Below are the code and all the weights of a small trained network. Each question names an input and a class and asks about switching units off, where a switched-off unit gives its printed mean instead of its output.

import numpy as np


def w(rows, s, z=0):
    codes = np.array(rows[::2]) - 128.0
    scale = np.full(codes.shape[1], s)
    scale[-1] = z or s
    return codes * scale


def norm(h):
    return h / np.sqrt((h * h).mean(-1, keepdims=True) + 1e-5)


def f(y):
    return y / 2 * (1 + np.tanh(0.7978845608 * (y + 0.044715 * y**3)))


def log_softmax(a):
    a = a - a.max(-1, keepdims=True)
    return a - np.log(np.exp(a).sum(-1, keepdims=True))


def net(x, mask):
    res = np.array(x, float).reshape(1, 6) / 4 @ E
    u = 0
    for l in range(2):
        y = f(norm(res) @ A[l][:, :-1].T + A[l][:, -1])
        res = res + np.where(mask[u : u + 16], y, B[l][:, -1]) @ B[l][:, :-1]
        u += 16
    return log_softmax(norm(res)[-1] @ U[:, :-1].T + U[:, -1])


A, B = {}, {}
E = w([
[125,90,128,123,116,150,72],'x0',
[107,179,123,114,116,150,173],'x1',
[127,98,123,112,109,205,60],'x2',
[126,80,116,181,162,200,123],'x3',
[3,146,125,158,94,159,113],'x4',
[144,163,122,78,90,178,99],'x5',
],0.0027)
A[0] = w([
[13,163,100,91,22,196,67,18],'0.n0',
[123,243,117,70,105,76,223,7],'0.n1',
[52,76,169,202,192,48,159,69],'0.n2',
[128,140,132,132,145,122,116,130],'0.n3',
[121,126,135,123,113,136,121,115],'0.n4',
[214,163,134,22,83,158,72,107],'0.n5',
[126,139,141,124,150,129,122,127],'0.n6',
[122,131,139,127,100,145,116,105],'0.n7',
[225,86,120,86,150,91,59,72],'0.n8',
[26,115,149,201,142,90,160,65],'0.n9',
[119,140,132,76,87,153,99,77],'0.n10',
[63,138,107,136,83,148,148,79],'0.n11',
[229,103,133,96,138,84,58,43],'0.n12',
[181,125,74,153,150,217,144,110],'0.n13',
[34,168,97,104,27,188,67,29],'0.n14',
[80,195,174,102,80,4,103,91],'0.n15',
],0.0033,0.0018)
B[0] = w([
[29,166,237,112,155,110,2,249],'0.n0',
[188,243,130,97,136,70,203,176],'0.n1',
[71,106,17,219,50,115,91,186],'0.n2',
[124,127,122,126,120,129,126,129],'0.n3',
[144,132,132,133,184,109,126,124],'0.n4',
[113,65,75,244,130,52,104,216],'0.n5',
[126,128,129,130,121,131,127,128],'0.n6',
[144,130,139,132,215,97,130,122],'0.n7',
[155,53,165,45,50,88,100,179],'0.n8',
[169,67,102,168,93,85,87,175],'0.n9',
[106,133,137,182,221,78,128,131],'0.n10',
[160,120,137,105,150,89,84,142],'0.n11',
[148,71,176,59,59,77,82,163],'0.n12',
[131,67,139,97,160,171,159,161],'0.n13',
[42,167,228,124,182,117,18,224],'0.n14',
[144,112,90,119,208,223,173,191],'0.n15',
],0.0029,0.0017)
A[1] = w([
[151,96,123,120,154,253,150,38],'1.n0',
[53,174,106,201,173,174,161,145],'1.n1',
[140,197,139,113,148,83,174,64],'1.n2',
[158,135,154,80,100,169,110,127],'1.n3',
[113,155,114,131,77,67,110,149],'1.n4',
[86,106,60,207,95,80,143,66],'1.n5',
[120,86,137,157,135,192,103,137],'1.n6',
[150,242,126,104,132,88,201,6],'1.n7',
[60,184,174,105,107,168,58,60],'1.n8',
[124,129,127,155,144,100,136,131],'1.n9',
[207,102,93,154,167,87,189,113],'1.n10',
[137,124,87,135,110,147,150,71],'1.n11',
[150,107,131,123,146,194,130,92],'1.n12',
[118,67,161,182,159,146,67,126],'1.n13',
[138,199,127,107,144,83,174,58],'1.n14',
[112,117,103,173,129,115,123,108],'1.n15',
],0.0055,0.0022)
B[1] = w([
[46,109,148,117,212,163,240,141],'1.n0',
[218,70,140,106,104,52,33,238],'1.n1',
[136,172,115,128,83,203,142,162],'1.n2',
[96,104,122,156,140,63,131,143],'1.n3',
[134,99,151,145,164,198,153,171],'1.n4',
[135,145,56,225,180,128,155,176],'1.n5',
[120,198,129,102,139,106,191,184],'1.n6',
[176,253,84,100,13,244,198,199],'1.n7',
[17,206,240,136,196,145,38,251],'1.n8',
[132,142,97,144,110,160,118,142],'1.n9',
[50,155,149,105,101,149,46,249],'1.n10',
[85,140,142,138,142,130,119,113],'1.n11',
[84,118,138,110,139,88,193,127],'1.n12',
[152,222,118,98,106,120,179,227],'1.n13',
[144,186,103,109,60,235,165,162],'1.n14',
[134,167,117,162,139,109,140,142],'1.n15',
],0.0036,0.0027)
U = w([
[169,228,89,99,36,186,180,196],'0',
[192,42,137,66,84,77,88,158],'1',
[31,183,202,122,167,135,35,203],'2',
[119,120,39,248,135,88,132,64],'3',
[84,82,141,92,197,169,224,7],'4',
],0.011,0.0012)

Each question gives the input, the list of numbers given to net, and the class t.
The units are the neurons (one row each of A and B). Each row of codes is followed by its name. A weight is (code - 128) times the scale printed after its matrix; where a second scale follows, it is the last column's (A, B and U).
mask holds one flag per neuron, layer by layer. A switched-off neuron (its flag False) gives its mean, the last column of its row in B, instead of its output. The means were averaged over made-up inputs and are rounded, as every weight is.
A unit's drop is (log p(t) with every unit on - log p(t) with that unit switched off) / (log p(t) with every unit on - log p(t) with every unit switched off).
The circuit of an input: a set's keep is (log p(t) with only the set's units on - log p(t) with every unit switched off) / (log p(t) with every unit on - log p(t) with every unit switched off). Starting from the 12 units with the biggest drops (on a tie, the unit counted first), units are removed one at a time, each time the one whose removal leaves the highest keep (on an exact tie, the one counted first), for as long as the keep stays at least 0.8.
units of the circuit, in order: the units of the circuit, biggest drop first
unit that matters most: the unit with the biggest drop
k most important neurons: the k neurons with the biggest drops, biggest first
top k neurons in layer l: the k neurons of layer l with the biggest drops, biggest first
drop of u: that unit's drop, to one decimal
input [-6,-5,4,3,-3,8], class 1: units of the circuit, in order	(0.n5; 1.n8; 1.n7)
input [-8,2,2,4,-3,2], class 4: units of the circuit, in order	(1.n0)
input [8,5,2,8,-3,7], class 4: units of the circuit, in order	(1.n0; 1.n10)
input [5,-5,-3,2,-1,-4], class 3: units of the circuit, in order	(0.n2; 1.n5)
input [-7,-1,1,-5,5,-5], class 0: units of the circuit, in order	(0.n1; 1.n7)
input [-8,3,0,5,-2,-3], class 0: 2 most important neurons	(0.n5; 1.n7)
input [-6,-6,6,3,-2,-8], class 3: 2 most important neurons	(0.n2; 0.n15)
input [1,5,3,-4,-7,7], class 1: top 3 neurons in layer 0	(0.n5; 0.n8; 0.n12)
input [7,-4,8,7,-5,4], class 4: top 2 neurons in layer 1	(1.n0; 1.n1)
input [6,-2,8,3,-3,-5], class 4: 2 most important neurons	(1.n0; 1.n1)
input [3,-8,-1,-4,0,-4], class 1: 3 most important neurons	(0.n8; 0.n12; 0.n5)
input [-3,-7,-1,-6,-2,-7], class 3: top 2 neurons in layer 1	(1.n5; 1.n1)
input [-4,-7,4,-5,4,-4], class 3: top 2 neurons in layer 1	(1.n5; 1.n10)
input [4,-2,5,-3,-1,-8], class 1: unit that matters most	0.n8
input [-7,-2,-8,3,-6,-7], class 0: 2 most important neurons	(0.n5; 1.n7)
input [-2,6,8,6,0,-8], class 4: 2 most important neurons	(1.n0; 0.n5)
input [-5,1,-4,-2,5,-2], class 0: 3 most important neurons	(0.n1; 1.n7; 0.n5)
input [-3,1,6,2,-2,4], class 4: top 2 neurons in layer 1	(1.n0; 1.n10)
input [8,3,-1,-3,-3,-1], class 1: drop of 1.n3	0.0
input [1,7,5,-2,-7,-7], class 1: drop of 1.n8	0.1
